Here is a tiny trained network, its code and every weight. The questions are about switching its units off for an input and a class, where a switched-off unit gives its printed mean instead of its output.

import numpy as np


def w(rows, s, z=0):
    codes = np.array(rows[::2]) - 128.0
    scale = np.full(codes.shape[1], s)
    scale[-1] = z or s
    return codes * scale


def norm(h):
    return h / np.sqrt((h * h).mean(-1, keepdims=True) + 1e-5)


def f(y):
    return y / 2 * (1 + np.tanh(0.7978845608 * (y + 0.044715 * y**3)))


def log_softmax(a):
    a = a - a.max(-1, keepdims=True)
    return a - np.log(np.exp(a).sum(-1, keepdims=True))


def net(x, mask):
    res = np.array(x, float).reshape(1, 8) / 4 @ E
    u = 0
    for l in range(4):
        y = f(norm(res) @ A[l][:, :-1].T + A[l][:, -1])
        res = res + np.where(mask[u : u + 10], y, B[l][:, -1]) @ B[l][:, :-1]
        u += 10
    return log_softmax(norm(res)[-1] @ U[:, :-1].T + U[:, -1])


A, B = {}, {}
E = w([
[130,76,89,97,202],'x0',
[36,148,107,116,168],'x1',
[146,85,206,147,166],'x2',
[114,87,121,113,76],'x3',
[61,78,117,170,63],'x4',
[150,174,142,100,3],'x5',
[176,78,152,83,91],'x6',
[214,167,89,153,165],'x7',
],0.0041)
A[0] = w([
[182,145,111,185,3,168],'0.n1',
[99,208,238,127,96,152],'0.n2',
[192,68,204,101,89,117],'0.n3',
[17,190,127,94,101,118],'0.n4',
[55,60,125,174,12,174],'0.n5',
[108,167,192,30,133,95],'0.n6',
[123,81,102,217,18,64],'0.n7',
[202,38,125,38,89,5],'0.n8',
[88,71,229,147,136,18],'0.n9',
[50,195,51,194,152,54],'0.n10',
],0.0057,0.0015)
B[0] = w([
[57,199,159,175,37,242],'0.n1',
[123,222,184,91,212,198],'0.n2',
[161,84,223,89,112,187],'0.n3',
[84,181,151,22,172,202],'0.n4',
[2,95,163,148,115,252],'0.n5',
[189,200,116,113,151,150],'0.n6',
[109,124,239,144,102,190],'0.n7',
[152,88,162,75,111,166],'0.n8',
[174,185,31,131,82,154],'0.n9',
[218,93,107,109,144,206],'0.n10',
],0.0055,0.0028)
A[1] = w([
[199,105,80,196,255,120],'1.n1',
[83,193,132,65,121,186],'1.n2',
[217,14,171,66,84,92],'1.n3',
[107,186,155,136,120,85],'1.n4',
[219,93,152,174,184,52],'1.n5',
[106,128,97,142,239,135],'1.n6',
[78,200,65,232,164,254],'1.n7',
[227,174,159,150,130,136],'1.n8',
[81,192,91,87,151,97],'1.n9',
[99,177,241,56,59,145],'1.n10',
],0.0054,0.0034)
B[1] = w([
[100,50,184,139,254,224],'1.n1',
[188,168,92,142,146,205],'1.n2',
[180,86,131,23,102,158],'1.n3',
[167,215,113,156,74,137],'1.n4',
[72,129,146,134,122,140],'1.n5',
[76,92,181,139,211,193],'1.n6',
[218,77,126,139,174,246],'1.n7',
[138,63,135,171,90,167],'1.n8',
[159,168,126,52,178,152],'1.n9',
[138,102,151,148,190,252],'1.n10',
],0.0061,0.0039)
A[2] = w([
[175,32,186,206,89,122],'2.n1',
[97,166,162,108,157,53],'2.n2',
[79,144,159,179,110,105],'2.n3',
[33,58,134,103,133,135],'2.n4',
[171,177,105,100,130,142],'2.n5',
[46,130,127,117,103,84],'2.n6',
[134,75,116,178,113,9],'2.n7',
[199,138,143,43,2,120],'2.n8',
[124,127,204,105,161,70],'2.n9',
[57,162,101,139,24,2],'2.n10',
],0.006,0.0026)
B[2] = w([
[138,190,139,120,184,254],'2.n1',
[132,150,100,100,138,133],'2.n2',
[127,152,119,103,107,153],'2.n3',
[169,182,92,253,143,236],'2.n4',
[71,104,78,109,160,156],'2.n5',
[148,201,135,136,164,133],'2.n6',
[106,182,177,128,169,86],'2.n7',
[85,51,135,135,196,246],'2.n8',
[131,168,99,139,73,184],'2.n9',
[144,167,175,87,89,146],'2.n10',
],0.0061,0.002)
A[3] = w([
[155,109,74,152,255,254],'3.n1',
[152,87,180,151,143,25],'3.n2',
[91,140,119,183,192,131],'3.n3',
[105,209,45,167,71,226],'3.n4',
[190,37,141,117,127,10],'3.n5',
[81,111,137,208,64,157],'3.n6',
[97,153,64,166,145,236],'3.n7',
[171,61,86,74,177,175],'3.n8',
[101,116,81,103,140,14],'3.n9',
[62,57,130,189,89,99],'3.n10',
],0.0073,0.0016)
B[3] = w([
[71,159,138,154,24,255],'3.n1',
[178,176,113,34,185,148],'3.n2',
[110,71,11,182,80,172],'3.n3',
[206,71,127,160,71,149],'3.n4',
[138,106,105,60,113,155],'3.n5',
[94,91,134,23,110,149],'3.n6',
[124,78,44,94,65,149],'3.n7',
[214,128,130,114,36,188],'3.n8',
[155,253,135,194,126,120],'3.n9',
[75,227,38,126,78,142],'3.n10',
],0.004,0.0072)
U = w([
[98,236,97,61,179,193],'0',
[125,49,105,188,254,251],'1',
[193,21,167,25,108,115],'2',
[204,158,214,133,144,46],'3',
[46,153,221,130,20,203],'4',
[182,110,26,104,82,47],'5',
[193,163,119,193,66,35],'6',
[21,104,31,200,83,2],'7',
],0.017,0.0029)

Each question gives the input, the list of numbers given to net, and the class t.
The units are the neurons (one row each of A and B). Each row of codes is followed by its name. A weight is (code - 128) times the scale printed after its matrix; where a second scale follows, it is the last column's (A, B and U).
mask holds one flag per neuron, layer by layer. A switched-off neuron (its flag False) gives its mean, the last column of its row in B, instead of its output. The means were averaged over made-up inputs and are rounded, as every weight is.
A unit's drop is (log p(t) with every unit on - log p(t) with that unit switched off) / (log p(t) with every unit on - log p(t) with every unit switched off).
The circuit of an input: a set's keep is (log p(t) with only the set's units on - log p(t) with every unit switched off) / (log p(t) with every unit on - log p(t) with every unit switched off). Starting from the 12 units with the biggest drops (on a tie, the unit counted first), units are removed one at a time, each time the one whose removal leaves the highest keep (on an exact tie, the one counted first), for as long as the keep stays at least 0.8.
circuit, biggest first: the units of the circuit, biggest drop first
unit that matters most: the unit with the biggest drop
k most important neurons: the k neurons with the biggest drops, biggest first
k most important neurons of layer l: the k neurons of layer l with the biggest drops, biggest first
drop when u is switched off: that unit's drop, to one decimal
input [-1,-6,-4,-4,8,1,-6,2], class 4: unit that matters most : 0.n7
input [1,4,-5,-1,6,-4,7,6], class 7: 4 most important neurons : (3.n1 0.n2 1.n10 0.n6)
input [5,6,-3,-3,2,3,-1,5], class 5: circuit, biggest first : (0.n2 0.n5)
input [2,4,4,3,0,2,-6,-4], class 0: circuit, biggest first : (0.n4 1.n2)
input [0,-5,6,-6,5,-6,6,-6], class 2: circuit, biggest first : (1.n3 0.n9)
input [2,4,-6,2,2,-3,5,6], class 5: 4 most important neurons : (3.n8 0.n2 0.n5 3.n1)
input [0,-7,8,8,-8,0,-7,5], class 2: 2 most important neurons of layer 0 : (0.n3 0.n1)
input [-3,5,8,1,-4,-6,8,0], class 2: 2 most important neurons : (1.n3 0.n3)
input [-6,7,6,-6,-4,-6,7,-7], class 0: 2 most important neurons of layer 3 : (3.n1 3.n4)
input [5,-7,6,-5,-2,-5,4,6], class 2: circuit, biggest first : (1.n3 3.n8 0.n2)
input [-1,2,-3,-3,1,-3,5,-2], class 7: 2 most important neurons of layer 0 : (0.n2 0.n1)
input [2,-8,-8,7,6,-2,7,1], class 4: 2 most important neurons : (0.n1 0.n5)
input [-2,0,-3,-7,4,-2,-6,-2], class 1: 4 most important neurons : (0.n10 0.n1 1.n6 1.n7)
input [-8,-3,-4,-7,6,5,1,7], class 4: circuit, biggest first : (0.n1)
input [3,2,1,1,-7,4,-7,2], class 1: 3 most important neurons of layer 1 : (1.n1 1.n6 1.n3)
input [3,-8,2,-7,-8,-2,2,1], class 2: 2 most important neurons of layer 1 : (1.n3 1.n10)
input [-5,-3,-7,-8,0,-3,-6,-3], class 6: 2 most important neurons of layer 1 : (1.n7 1.n10)
input [1,0,-5,-2,-4,2,3,-4], class 0: 2 most important neurons of layer 0 : (0.n10 0.n4)
input [8,-5,-8,7,8,-8,-3,5], class 7: 2 most important neurons of layer 2 : (2.n8 2.n4)
input [3,3,2,4,1,6,-8,5], class 5: most important neuron of layer 2 : (2.n5)
input [1,5,1,2,0,5,-6,1], class 0: drop when 0.n4 is switched off : 0.4
input [-5,1,2,6,-1,-8,5,2], class 2: drop when 1.n3 is switched off : 2.4
input [8,-4,-7,-8,-6,7,-1,-6], class 5: drop when 3.n8 is switched off : 0.2
